Here is a tiny trained network, its code and every weight. The questions are about switching its units off for an input and a class, where a switched-off unit gives its printed mean instead of its output.

import numpy as np


def w(rows, s, z=0):
    codes = np.array(rows[::2]) - 128.0
    scale = np.full(codes.shape[1], s)
    scale[-1] = z or s
    return codes * scale


def f(y):
    return np.maximum(y, 0)


def log_softmax(a):
    a = a - a.max(-1, keepdims=True)
    return a - np.log(np.exp(a).sum(-1, keepdims=True))


def net(x, mask):
    res = np.array(x, float).reshape(1, 6) / 4 @ E
    y = f(res @ A[0][:, :-1].T + A[0][:, -1])
    res = res + np.where(mask, y, B[0][:, -1]) @ B[0][:, :-1]
    return log_softmax(res[-1] @ U[:, :-1].T + U[:, -1])


A, B = {}, {}
E = w([
[69,142,98,20,134],'x0',
[250,115,150,148,159],'x1',
[46,78,146,156,131],'x2',
[119,194,193,152,198],'x3',
[117,2,147,73,179],'x4',
[126,127,184,78,7],'x5',
],0.0081)
A[0] = w([
[206,86,51,57,202,140],'neuron 1',
[143,92,94,97,172,110],'neuron 2',
[184,86,175,83,219,252],'neuron 3',
[84,48,165,91,136,235],'neuron 4',
[154,77,137,143,124,141],'neuron 5',
[147,102,193,133,119,156],'neuron 6',
[130,218,88,129,144,246],'neuron 7',
[159,93,76,123,194,113],'neuron 8',
[94,61,103,132,115,108],'neuron 9',
[224,160,72,104,56,165],'neuron 10',
[27,113,91,104,101,147],'neuron 11',
[34,168,120,138,245,123],'neuron 12',
[112,105,239,153,124,226],'neuron 13',
[153,134,108,178,142,140],'neuron 14',
[107,128,124,244,119,111],'neuron 15',
[109,129,197,139,141,177],'neuron 16',
[151,144,138,137,58,120],'neuron 17',
[125,62,156,151,167,189],'neuron 18',
[159,181,212,121,93,199],'neuron 19',
],0.012,0.0037)
B[0] = w([
[68,41,210,176,65,229],'neuron 1',
[83,48,157,131,86,177],'neuron 2',
[202,96,200,196,101,246],'neuron 3',
[152,54,185,139,136,248],'neuron 4',
[156,179,184,144,152,176],'neuron 5',
[192,168,94,110,193,180],'neuron 6',
[129,207,180,178,136,241],'neuron 7',
[94,63,184,119,100,188],'neuron 8',
[138,22,201,130,84,191],'neuron 9',
[25,237,116,162,91,254],'neuron 10',
[73,91,96,50,89,226],'neuron 11',
[81,254,95,105,72,233],'neuron 12',
[185,164,90,145,242,216],'neuron 13',
[179,141,135,98,149,181],'neuron 14',
[54,120,130,124,107,210],'neuron 15',
[140,162,84,138,200,179],'neuron 16',
[58,166,94,74,130,198],'neuron 17',
[151,132,192,172,159,205],'neuron 18',
[136,240,139,146,164,232],'neuron 19',
],0.0073,0.0087)
U = w([
[159,132,139,142,167,217],'0',
[98,118,83,7,88,1],'1',
[127,88,163,125,100,12],'2',
[119,201,127,117,109,215],'3',
],0.015,0.0017)

Each question gives the input, the list of numbers given to net, and the class t.
The units are the neurons (one row each of A and B). Each row of codes is followed by its name. A weight is (code - 128) times the scale printed after its matrix; where a second scale follows, it is the last column's (A, B and U).
mask holds one flag per neuron, in row order. A switched-off neuron (its flag False) gives its mean, the last column of its row in B, instead of its output. The means were averaged over made-up inputs and are rounded, as every weight is.
A unit's drop is (log p(t) with every unit on - log p(t) with that unit switched off) / (log p(t) with every unit on - log p(t) with every unit switched off).
The circuit of an input: a set's keep is (log p(t) with only the set's units on - log p(t) with every unit switched off) / (log p(t) with every unit on - log p(t) with every unit switched off). Starting from the 12 units with the biggest drops (on a tie, the unit counted first), units are removed one at a time, each time the one whose removal leaves the highest keep (on an exact tie, the one counted first), for as long as the keep stays at least 0.8.
units of the circuit, in order: the units of the circuit, biggest drop first
top k neurons: the k neurons with the biggest drops, biggest first
drop when u is switched off: that unit's drop, to one decimal
input [7,3,-8,6,5,1], class 2: units of the circuit, in order => (neuron 1)
input [-6,-1,-3,0,7,-4], class 2: units of the circuit, in order => (neuron 1; neuron 8)
input [-8,-3,0,7,2,2], class 0: units of the circuit, in order => (neuron 10; neuron 13)
input [-7,7,8,-7,2,4], class 0: units of the circuit, in order => (neuron 13; neuron 6)
input [-2,0,4,-8,2,8], class 1: top 3 neurons => (neuron 3; neuron 17; neuron 11)
input [4,-8,-4,-8,-8,0], class 1: top 2 neurons => (neuron 11; neuron 19)
input [6,-4,-7,-5,7,1], class 2: top 2 neurons => (neuron 1; neuron 4)
input [-8,7,0,1,3,-7], class 2: top 2 neurons => (neuron 1; neuron 8)
input [-1,-6,-4,-4,2,-3], class 1: top 2 neurons => (neuron 3; neuron 11)
input [8,-4,8,-1,-5,-2], class 1: drop when neuron 11 is switched off => 0.3
input [-6,-1,7,3,5,3], class 0: drop when neuron 13 is switched off => 0.2
input [4,-6,-4,-5,-1,-1], class 1: drop when neuron 11 is switched off => 0.1
